The same points and some others measured another way (B), then each row and its match in B
B (72 x 29)
[[ 109 -116  -88 -264  368  194  288  -47  -89  268 -281  -50   12  138
   -78 -211  -62 -111  137  -83 -172  247 -113 -189  -39 -211   22  255
   157]
 [-148  328  -24 -213 -177  375  535 -341 -273  -23 -468 -358    7  200
   -55 -297 -216  -66   94  -96   60  -76  128 -366  -63  413   35  199
  -113]
 [  32 -126   49   49  137 -143 -109  157   89   17  110  280  -53 -177
   -27  102   53  -46   62   75 -101 -178  -95  170  134 -130 -167  107
   266]
 [  -5   25  -12 -246  -32  106  209  -98   32  112 -245 -256   19   60
   168 -433  -80   -4   38   56  -18  288 -122 -145 -121   42  -30    8
  -234]
 [ -97   21  169 -271  309  -90   23   19  -48  198 -155  -74    2  -77
  -100 -205 -133  -28  131  138  -95   58 -241  203 -241 -274 -116   12
   255]
 [ 222 -173 -247   46  218  248  391 -169 -155 -103  -34  193 -157   89
  -204   81  108 -147  141 -253 -169 -120  133 -559  420  320   13  622
   111]
 [ -83  111  156  148   -9  -88  -55   59  228  105  321  257  -53 -285
   -46  176   74  -75   53  -18  -35 -178 -112  -21  207   82  -64  -64
    90]
 [-217  314   81  118 -273  -18 -129 -142   53 -150  206  -11   48 -138
    93  -60  -96  -70   -3  131   82 -184  -28  222   58  192   64 -337
   -50]
 [ -32    0  -29  219 -459 -110 -206  190  154 -241   48  226   20 -145
   281   64   29   19 -101  183   69 -357   96  326  235  122 -210 -111
    11]
 [ 248 -397  -20  -61  135 -102  107  321  238  189 -110  262 -120 -130
   109  -31  189   35   34  -25 -160   49 -105 -191  199 -118 -346  426
    46]
 [ -58   53    6  -94 -326  -24  -17    0  134  -57 -135 -174   40  -31
   325 -371  -57   39  -58  188   66  108  -69  113  -69   98 -114 -171
  -290]
 [  35  -97   27 -327  508   28  122  -63  -78  274 -140  -90    0   34
  -127 -274  -90  -96  173   32 -180  296 -256   -9 -195 -327   28  113
   197]
 [-147  195  128   16   95  -79 -195  -87  184  131  369   53   56 -193
    12  -75  -38 -124   60   98  -42  117 -235  195   -6 -120  159 -414
    17]
 [-131  196  208 -125   13   12  216  -85   77  151  -30 -103  -81 -158
   -68 -149  -38   -6  101  -24    0  -28 -139 -248  -56  210 -107   74
   -77]
 [  89 -172  -61 -100  170  -95 -159   43  188  100  144   49   23  -73
   174 -253   46  -63   29  130 -121  330 -229  139    0 -249   25 -142
   -72]
 [  87 -184   46 -185  153  -70   56  143  182  225 -100   17  -37  -93
   119 -239   39   15   51   69 -112  229 -210  -45  -41 -178 -175  105
   -33]
 [-116  175  162 -142   33   34  239 -128   -7   85  -88 -120  -88 -103
   -95 -168  -56  -14  110  -24  -15  -51 -100 -235  -50  223 -104  135
   -45]
 [ 103 -244   -9   -5  209 -192 -297  242  232  138  191  275   36 -161
   136  -29   67  -57   21  163 -147  122 -219  355   65 -425  -84 -126
   199]
 [ 109 -191 -186 -214   -7  100  121   53 -136  -45 -448  -89   48  188
   187 -317 -104   -5   11  132  -66   77   23  147  -56 -159 -127  183
    68]
 [ 142 -201 -176  158 -183  -78 -171   85  201 -196  202  215  -27  -94
   270  -59  131  -45  -56   95  -52    2   -2   82  305   76  -67  -20
  -128]
 [ -42  -33  -59   60  -87 -155 -420  100  113 -107  176  131  140  -74
   262 -122  -63  -75  -46  303  -17   18 -117  646    0 -327   39 -435
   123]
 [ -30  -18   36 -223  482  -70 -139 -130   48  200  205  -61   43  -57
   -55 -294  -70 -141  143  121 -163  405 -346  179 -172 -368  191 -242
   105]
 [  84   34 -160  -40   38  350  515 -215 -200  -16 -252    2  -92  148
  -162  -17  -16 -122  119 -242  -74 -130  167 -552  265  371    9  507
    40]
 [ 111  -94 -175   31 -133  134  261 -111  -95 -236 -147   42 -123   48
    32  -92   50  -30   37  -70  -33 -174  144 -320  277  387 -127  417
   -85]
 [ 167  -33 -297   72  212  386  498 -335 -272 -144  -25  134 -143  168
  -295  110   54 -212  166 -328 -149 -155  208 -657  458  443  145  612
   113]
 [ -28   58   39 -182  290   71  203 -208  -74   90   -1 -108  -74  -19
  -157 -207  -48  -86  161  -45 -104  125 -160 -226  -35   70   50  148
    19]
 [  27  -46  130 -182  129   16  284   64  104  244 -177  -14 -112 -108
   -40 -146   35   20  102  -69  -84   46 -133 -330    5   75 -231  313
   -21]
 [  45   21   61 -211  237  195  474  -83   13  318 -212  -63  -92    1
  -149 -137   10  -62  152 -202 -117  131  -96 -550   39  126  -77  380
   -19]
 [ -70  134  -34  225 -227  -34 -178  -91  142 -191  364  160    7 -164
   122   33   29  -94  -17   75   25 -149   -8  117  259  209   75 -239
   -83]
 [  64  -42  -21 -108  177  105  311 -108  -54   50  -97    6 -126  -14
  -130  -97   30  -53  132 -116 -100  -16  -38 -385  128  197  -79  377
    22]
 [-159  199  146  -57   44  -68 -131  -73  139  125  202  -27   59 -162
    50 -157  -80  -80   55  128  -17  111 -218  203  -95 -106   80 -355
    -9]
 [ -53  -54  167  -36  -88 -208 -221  342  264  197  -47  169   71 -204
   224  -43  -12   41  -33  223  -24  -65 -169  438  -72 -340 -260 -204
   161]
 [  77 -208   94 -290  123  -30  208  286   66  301 -487   -5  -26  -18
    90 -215  -28   73   54   69 -101   54 -122   -3 -143 -261 -372  321
   150]
 [ -40   58  -22  170 -337  -72 -204   64  208 -144  197  148   43 -146
   263  -33   32  -36  -74  146   41 -121   -4  226  189   97  -46 -256
  -109]
 [ 113 -148 -113  192  -65  -97 -243   76  303  -54  399  281   -2 -173
   219   -2  159  -91  -32   68  -76   93  -94   85  306  -23   30 -167
  -110]
 [ 217 -288 -195   30   -5   -9   27   42  136  -98   61  149  -86  -27
   178 -145  152  -37    9    7 -107  112  -27 -176  285   99 -100  229
  -147]
 [ -68  120   48 -115  -55   82  261 -150  -81  -55 -167 -126  -88  -22
   -48 -190  -60  -11   84  -16    1 -112   -8 -224   14  295 -112  214
   -62]
 [  24 -112  117  -16 -184 -158 -103  325  359  198  -26  147   14 -214
   300 -104   79   56  -57  140  -14   39 -149  153   34 -147 -277  -93
   -75]
 [ 101 -180   -2  -34  245 -119 -131   84  238  161  254  181  -28 -157
    67  -90  105  -76   61   52 -147  227 -235   31  103 -212  -15  -47
    21]
 [  21  -18  -58   -1 -182  -29  -98  -26  213  -53  124  -31   21  -74
   284 -275   37  -26  -35  116   -5  193 -108   38   80   73    5 -190
  -283]
 [  53 -112 -147  -52   84   21   60  -99 -223 -258 -135   33  -68   66
   -40 -121  -56  -60   76   83  -77 -177   51   79   94   82  -80  263
   185]
 [ -97   39  -71   22 -217 -126 -397   45   46 -190   61    9  163  -20
   318 -217 -129  -46  -69  357   38   -8  -77  706  -80 -264   27 -487
    57]
 [ 107 -181  -66 -165  -27  167  410  246 -228   74 -745  106  -34  145
   -39   39  -86   37   59  -33  -74 -391  196  -51   62  -47 -407  651
   416]
 [-133  192   84   35   98  -57 -189 -140  144   73  384   48   55 -169
     6  -83  -39 -139   64   87  -42  114 -210  173   17  -70  187 -389
     4]
 [ 218 -355 -118  -89  270  -85  -77  142  177  102   76  174  -48  -64
   129 -165  123  -52   46   59 -192  279 -188   13  118 -254  -83  141
    26]
 [-169  234  143  -58  -27  -18    3 -144   87   62  141  -95    3 -142
    16 -181  -76  -61   61   70    8   45 -159   23  -60   96   44 -214
   -86]
 [  19  -81  -40  -12  274 -126 -309    0  133   68  332  143   64 -108
    60 -114    0 -141   64  157 -134  217 -251  345   16 -352  141 -298
   136]
 [ -14  151 -104 -103 -124  359  521 -236 -213  -33 -385 -152  -43  179
   -68 -144  -97  -72   85 -169    3 -130  167 -461  119  401  -23  382
   -54]
 [ 144 -194 -100   -6  -90  -36    1   65  207  -27   49   71  -48  -68
   241 -209  114   -5  -18   51  -66  159  -78 -116  174   65 -107   77
  -221]
 [ -42   13   22  -40 -221  -93 -185   79  223   15   38  -39   80  -93
   334 -274  -22    4  -60  211   22  154 -139  272  -43 -104  -56 -322
  -186]
 [  47 -116    4 -107  665  -84  -84 -120  -66  119  281  165  -62  -96
  -290   -7   -4 -180  211   12 -240  122 -261   80   26 -295  124   80
   377]
 [-115   33  173  -92  169 -181 -249  159  115  194   74  117   88 -173
    38  -52  -88  -45   54  216  -70   -1 -241  507 -152 -431  -70 -287
   303]
 [  97 -166 -137  -26  244  -69 -192  -66   54  -65  239  104    3  -38
    72 -166   32 -119   63  113 -134  208 -165  173   85 -184  108  -94
    49]
 [ 101 -156 -115  127 -226  -82 -138  116  215 -148  141  192  -20 -112
   269  -67  118  -16  -66  109  -24  -43   -2   83  264   81 -119  -18
  -122]
 [-120  133  -74  -31  -62  -40 -243 -180  -52 -207  129  -99   98   10
   153 -267 -142 -100    8  243    9   66  -94  431  -69  -77  160 -384
   -11]
 [ 125 -203  -14  125  346 -150 -203  126  245  141  462  406  -56 -240
   -59  164  163 -138   91  -11 -196   61 -205   47  274 -227   18    5
   211]
 [  21  -31  134 -238  -78  138  487  197   21  299 -608  -52  -61    5
    27 -126  -34   76   62  -82  -26 -120   17 -325  -42   81 -397  475
    57]
 [  27  -61   31   77  -37 -125 -200  140  325  115  276  196   21 -197
   198  -52   96  -57  -18  106  -59  124 -178  138  139 -133  -30 -230
   -66]
 [ -94  135  -48   35  122   -3  -99 -258  -95 -192  267   18  -16  -59
   -90  -85  -74 -149   95   74  -48  -58  -76  126   82   95  173 -139
    84]
 [ -57   98  -62  -58 -229   17  -39 -150   87 -134   27 -184   37   -7
   265 -373  -55  -31  -26  153   38  169  -77   66  -16  148   45 -233
  -310]
 [-124  160  -19   69 -428  -58 -250  -17  177 -157  101  -57  125  -72
   382 -247  -77  -25 -104  252  111   28  -47  382    8   39   26 -480
  -229]
 [ -16  -11  -82   84  -97  -80 -252  -12   85 -160  206  109   52  -79
   176 -101  -12  -84  -20  176  -25  -16  -62  327  112  -64   43 -246
    15]
 [ -82   70   69  104 -264  -94  -91  105  128  -85   53  143   -8 -170
   133   19   -1    4  -29  125   31 -258   -2  182  124  100 -166  -72
    37]
 [ -39  -78   22 -115  -76 -116  -76  142  -78  -95 -278    6   21  -22
   128 -160 -110   44    6  238   -9 -187  -29  394 -102 -157 -250   52
   213]
 [ -35   79   72   41  251  -58 -126 -110  232  173  475  136  -10 -218
   -45  -29   64 -155   95   -7 -107  215 -263  -46  110  -69  179 -240
   -26]
 [-138  318  -43 -166 -124  310  436 -436 -231 -111 -233 -353  -33  143
   -67 -340 -161  -80  103  -86   50   20   64 -405  -30  486  124  122
  -223]
 [ -74   40  -85   91 -103  -99 -342  -18   12 -211  191  113   95  -55
   164  -70  -78  -97  -24  247  -14 -104  -52  536   62 -147   74 -347
   135]
 [  43  -75  -80 -114 -261   27   84   13   49 -104 -247 -137   -6   40
   289 -346  -24   46  -41  129   25   72    3   -4    6  122 -166   61
  -228]
 [ 108  -91  -56 -118  111  180  407   -6  -80  107 -290   46  -91   56
   -90  -52   18  -48  109 -149 -104  -72   44 -396  151  152 -154  491
    91]
 [  51 -183  -79  -45   20 -161 -307  162   78  -63   -1  109   81  -43
   239 -181  -35  -28  -25  277  -71   63 -126  522  -28 -350  -86 -191
   140]
 [ 162 -175 -180   87   -7   19   54  -73   69 -185  158  139 -115  -47
    78  -83  134  -71   31  -31  -92   11    5 -235  322  238  -30  236
  -134]
 [-226  325  262 -166   10   18  184 -170   95  202   23 -210  -35 -168
   -60 -230  -94  -26  110    2   28   74 -206 -195 -157  187  -10 -120
  -147]]
Rows of B count from 0, top down.

[  11  188  -22  -36  -43  160  -40   -1    7 -105   78  115   38  -62
  -67   42  -13  128  -63  -31   87  -12 -143  143   60  132]
7
[  99  -17   43  174  -11  148   14  -41  -80 -170  227  204  -30   60
   62   77  307  -52 -105   84  126 -164   42  -34 -238 -116]
51
[-160   34  -11   89  -36   77  -88 -113 -116 -155  -41   43  -36  -97
 -132  119  133   84   51 -122   91  -70  -67   70  181   18]
43
[ 350  116  114  213  -68  217   38  147  -14  -79  271  277   43   87
   57 -139  233 -152 -133  218  141 -134   49  -28 -505 -101]
63
[ -36  137  129  155  -38   15   64   36  179   -7  -14   45  -24  -67
 -165  125   93   49  162  102  201 -107  -18   97  117  -60]
54
[  27   54 -128  -89  -89  164 -156  -78 -268 -188   86  180   68  -63
   31  -61   65  -37 -199 -138  -56   70 -137   44  -76  132]
6
[  -2   67   84  -28  -19 -179  266    7  399  115   44  -50   27   29
   35  215  -62   43  102  202  178  -40    0   50  206 -128]
41
[ -52   44  -84   61  -35  302 -139 -145 -328 -261  124   39   11   44
  -71   56  141  222 -154 -176   69 -101 -121   93    3  128]
71
[ 92 136 115 125 -72  12  50  89 146   1  38 144  15 -65 -86  16 100 -92
  84 142 148 -55  -8  52 -62 -69]
66
[ -52   30    5  124  -42   14   58  -49  -25   -6  -96 -164   20   31
 -107   37  -64  123   92  -71  130  -67   -4   26  186  -81]
59
[-139 -113  -64   57  -49  -85  -21 -152 -134  -89  -88  -20  -17  -51
    1   79   92  -68   35 -142   12   -4   11  -67  176 -118]
38
[-108 -122    6  160  -56 -114   57 -117  -78  -29 -116 -129  -15   10
  -42   80   85  -47  120  -69   84  -64   72  -80  173 -208]
14
[-208   78   56   -6  -66  -44 -121  -82   62 -154    4  310  -67 -262
 -136  230  296 -120  108   14   71  -12 -105  112  177   45]
50
[  82 -160 -149  -48  -73  -71   17 -105 -203  -57   26   31   72   49
  219  -97    2 -199 -173 -104  -89   81   36 -175  -96 -140]
9
[ -52  -75  -38  174   22   55   68 -120 -110  -80  -18 -152  -21   89
   -2   69   32  130    3 -123  115 -134   61  -58  115 -159]
3
[ -32 -149  -77   20  -47  -67   80 -152 -120  -61   21  -93   33   94
  105   76   52  -21  -63  -60   22  -19   34  -96   75 -143]
15
[ 144  132  -44   40  -55  198  -69   37 -120 -102   89  147   56  -22
    0 -124    6   -2 -130  -52   43   -6  -73   33 -155   52]
47
[-140   77  -20   14  -39   84  -98 -100  -70 -162   21  128  -24 -116
 -105  138  136   65    6  -88   73  -35 -111  105  154   75]
25
[-262  -57   70  134  -34  -95   15 -167   17 -108  -60  -25  -83  -70
 -146  290  240   43  182  -18  150 -120   -3   43  306 -108]
21
[  78   28   17  160  -38   58  100    4  -21    8  -13 -136   42   99
  -31  -33  -56   85   24   -9  137  -88   36  -17   17 -126]
60
[ -64  168  -75 -260  -17    9  114  -72  224  -20  108  -10   75   -6
   49  212 -173  245  -98   26   76   54 -190  178  292  167]
1
[ -22  -52  -31  183  -53   18   21  -64 -169  -32 -125 -163   15   41
  -67  -55  -30   30   59 -136   71  -52   45  -67   95 -144]
39
[  85  154  -25   11  -72  221  -95   10 -121 -143  111  170   49  -43
  -44  -50   58   46 -125  -37   56  -12 -122   93 -105  120]
36
[ 42  73  53 109 -76   5  19  33  29  -8 -30  60  18 -56 -76 -16  51 -75
  70  33 100 -29  -6  18  10 -79]
61
[ -76  -65  -80   46  -76  -98  -27  -78 -126  -13 -182  -67   29  -80
  -29  -59  -62 -110   59 -171  -14   63   10  -76  172 -112]
34
[  64  -17  -24   89  -46   32  124  -48  -44    3   14 -184   62  140
   22    1  -82  113  -27  -23  110  -59   17  -23   58 -109]
10
[-115   73  -70   37   17  177  -76 -121 -115 -189   53   65  -30  -46
  -61  122   82  188  -64 -158   85  -80  -97   90  135   68]
45
[ 136  155  -37  -37 -122   73  -76   84  -49  -20  -20  158   91 -106
  -30 -171  -78 -121  -57  -33   -2  102 -100   41  -80   65]
23
[-202  -38   28   50  -32 -152   50 -124  100  -40  -79    8  -52 -104
  -67  219  117  -36  148  -16   98  -39    1   11  282 -118]
46
[ -67  -72 -146  -48  -39   86  -79 -174 -261 -180   55   32   30    7
   71   41   68   34 -161 -186  -27   10  -70  -23   59   20]
27
